Below are the code and all the weights of a small trained network. Each question names an input and a target symbol and asks about switching units off, where a switched-off unit gives its printed mean instead of its output.

import numpy as np


def w(rows, s, z=0):
    codes = np.array(rows[::2]) - 128.0
    scale = np.full(codes.shape[1], s)
    scale[-1] = z or s
    return codes * scale


def norm(h):
    return h / np.sqrt((h * h).mean(-1, keepdims=True) + 1e-5)


def f(y):
    return y / 2 * (1 + np.tanh(0.7978845608 * (y + 0.044715 * y**3)))


def softmax(a):
    e = np.exp(a - a.max(-1, keepdims=True))
    return e / e.sum(-1, keepdims=True)


def log_softmax(a):
    a = a - a.max(-1, keepdims=True)
    return a - np.log(np.exp(a).sum(-1, keepdims=True))


def net(x, mask):
    ids = ['αβγδζηλξστφψω'.index(c) for c in x.split()]
    T = len(ids)
    res = E[ids] + P[:T]
    r = norm(res)
    for j in range(3):
        rows = slice(3 * j, 3 * j + 3)
        q, k, v = (r @ M[0][rows].T for M in (Q, K, V))
        z = softmax(np.where(np.tri(T) > 0, q @ k.T / 3**0.5, -1e9)) @ v
        o = O[0][rows]
        res = res + np.where(mask[j], z, o[:, -1]) @ o[:, :-1]
    y = f(norm(res) @ A[0][:, :-1].T + A[0][:, -1])
    res = res + np.where(mask[3:19], y, B[0][:, -1]) @ B[0][:, :-1]
    return log_softmax(norm(res)[-1] @ U[:, :-1].T + U[:, -1])


Q, K, V, O, A, B = {}, {}, {}, {}, {}, {}
E = w([
[120,216,101],'α',
[73,104,207],'β',
[60,91,111],'γ',
[91,150,255],'δ',
[87,184,124],'ζ',
[97,181,18],'η',
[138,202,160],'λ',
[133,219,174],'ξ',
[193,16,154],'σ',
[113,130,247],'τ',
[62,89,157],'φ',
[50,233,101],'ψ',
[114,151,68],'ω',
],0.019)
P = w([
[109,254,126],'0',
[63,206,157],'1',
[49,170,179],'2',
[36,152,188],'3',
[28,130,198],'4',
[21,112,207],'5',
[15,94,208],'6',
[16,81,205],'7',
],0.006)
Q[0] = w([
[53,116,91],'H0',
[228,201,134],'H0',
[117,116,80],'H0',
[143,115,162],'H1',
[101,98,141],'H1',
[127,112,155],'H1',
[116,193,217],'H2',
[25,51,2],'H2',
[97,230,22],'H2',
],0.021)
K[0] = w([
[111,83,108],'H0',
[101,174,141],'H0',
[126,142,84],'H0',
[155,121,142],'H1',
[131,96,118],'H1',
[142,111,132],'H1',
[157,145,190],'H2',
[3,149,141],'H2',
[133,195,65],'H2',
],0.028)
V[0] = w([
[19,160,82],'H0',
[91,46,104],'H0',
[108,145,119],'H0',
[100,250,136],'H1',
[189,139,130],'H1',
[138,107,127],'H1',
[164,168,175],'H2',
[180,145,181],'H2',
[56,249,95],'H2',
],0.015)
O[0] = w([
[218,191,207,220],'H0',
[77,199,121,142],'H0',
[157,136,150,145],'H0',
[183,154,130,238],'H1',
[98,182,175,58],'H1',
[118,130,133,103],'H1',
[111,180,135,150],'H2',
[140,175,141,123],'H2',
[4,136,110,254],'H2',
],0.02,0.0086)
A[0] = w([
[87,72,151,127],'N0',
[189,146,3,253],'N1',
[128,194,73,69],'N2',
[132,136,126,140],'N3',
[93,101,165,82],'N4',
[117,180,69,130],'N5',
[151,99,76,40],'N6',
[80,18,229,127],'N7',
[112,128,126,56],'N8',
[203,195,80,72],'N9',
[133,156,149,153],'N10',
[124,139,21,63],'N11',
[174,208,134,118],'N12',
[163,88,131,71],'N13',
[171,151,169,193],'N14',
[107,114,45,25],'N15',
],0.032,0.005)
B[0] = w([
[114,213,119,138],'N0',
[237,124,223,135],'N1',
[116,206,146,165],'N2',
[128,137,129,135],'N3',
[155,171,157,137],'N4',
[168,227,139,165],'N5',
[118,172,189,131],'N6',
[65,209,228,160],'N7',
[119,136,119,126],'N8',
[110,254,125,153],'N9',
[122,146,151,198],'N10',
[182,16,66,137],'N11',
[108,252,150,249],'N12',
[114,82,81,137],'N13',
[155,3,67,227],'N14',
[166,14,51,140],'N15',
],0.052,0.019)
U = w([
[133,193,96,189],'α',
[78,141,217,147],'β',
[81,85,98,127],'γ',
[87,69,160,127],'δ',
[124,106,85,84],'ζ',
[196,94,102,107],'η',
[232,121,150,14],'λ',
[224,120,146,33],'ξ',
[197,69,208,158],'σ',
[99,61,163,166],'τ',
[4,119,104,1],'φ',
[136,117,67,46],'ψ',
[153,90,107,140],'ω',
],0.022,0.0085)

Each question gives the input, a string of symbols that net reads in full, and the target symbol t.
The units are the heads (3 rows each of Q, K, V and O) and the neurons (one row each of A and B). Each row of codes is followed by its name. A weight is (code - 128) times the scale printed after its matrix; where a second scale follows, it is the last column's (O, A, B and U).
mask holds one flag per unit, heads first, then neurons. A switched-off unit (its flag False) gives its mean, the last column of its rows in O or B, instead of its output. The means were averaged over made-up inputs and are rounded, as every weight is.
A unit's drop is (log p(t) with every unit on - log p(t) with that unit switched off) / (log p(t) with every unit on - log p(t) with every unit switched off).
The circuit of an input: a set's keep is (log p(t) with only the set's units on - log p(t) with every unit switched off) / (log p(t) with every unit on - log p(t) with every unit switched off). Starting from the 12 units with the biggest drops (on a tie, the unit counted first), units are removed one at a time, each time the one whose removal leaves the highest keep (on an exact tie, the one counted first), for as long as the keep stays at least 0.8.
units of the circuit, in order: the units of the circuit, biggest drop first
unit that matters most: the unit with the biggest drop
k most important neurons: the k neurons with the biggest drops, biggest first
heads that matter: for each layer, one digit per head in row order, 1 if its drop is at least 0.15 and else 0, layers parted by /
drop of u: that unit's drop, to one decimal
input σ ω φ λ φ γ β, target β: unit that matters most : N7
input φ ξ σ φ φ, target φ: units of the circuit, in order : (H0; N12)
input σ ξ α σ ξ ψ γ, target φ: units of the circuit, in order : (H1; N12)
input τ η β α τ β, target β: 2 most important neurons : (N5; N9)
input τ φ ψ β φ β τ, target β: 2 most important neurons : (N5; N7)
input φ φ φ, target β: heads that matter : 011
input φ α α ψ ξ φ, target β: heads that matter : 001
input φ γ γ, target β: 3 most important neurons : (N5; N9; N0)
input ψ γ η λ φ τ δ γ, target β: heads that matter : 001
input γ τ ξ γ τ, target β: heads that matter : 100
input φ τ β δ ζ σ ψ σ, target β: heads that matter : 110
input φ σ φ γ β λ σ, target β: heads that matter : 111
input γ ζ ψ σ λ ξ τ, target τ: heads that matter : 111
input λ η φ ξ σ φ η, target η: heads that matter : 000
input α σ η, target η: unit that matters most : H2
input ζ ξ τ σ γ γ τ, target τ: 2 most important neurons : (N12; N7)
input λ δ σ γ, target γ: drop of N12 : 0.5
input δ η φ ψ ξ σ, target σ: drop of N0 : 0.0
input δ β δ ζ δ, target β: drop of N2 : 0.1
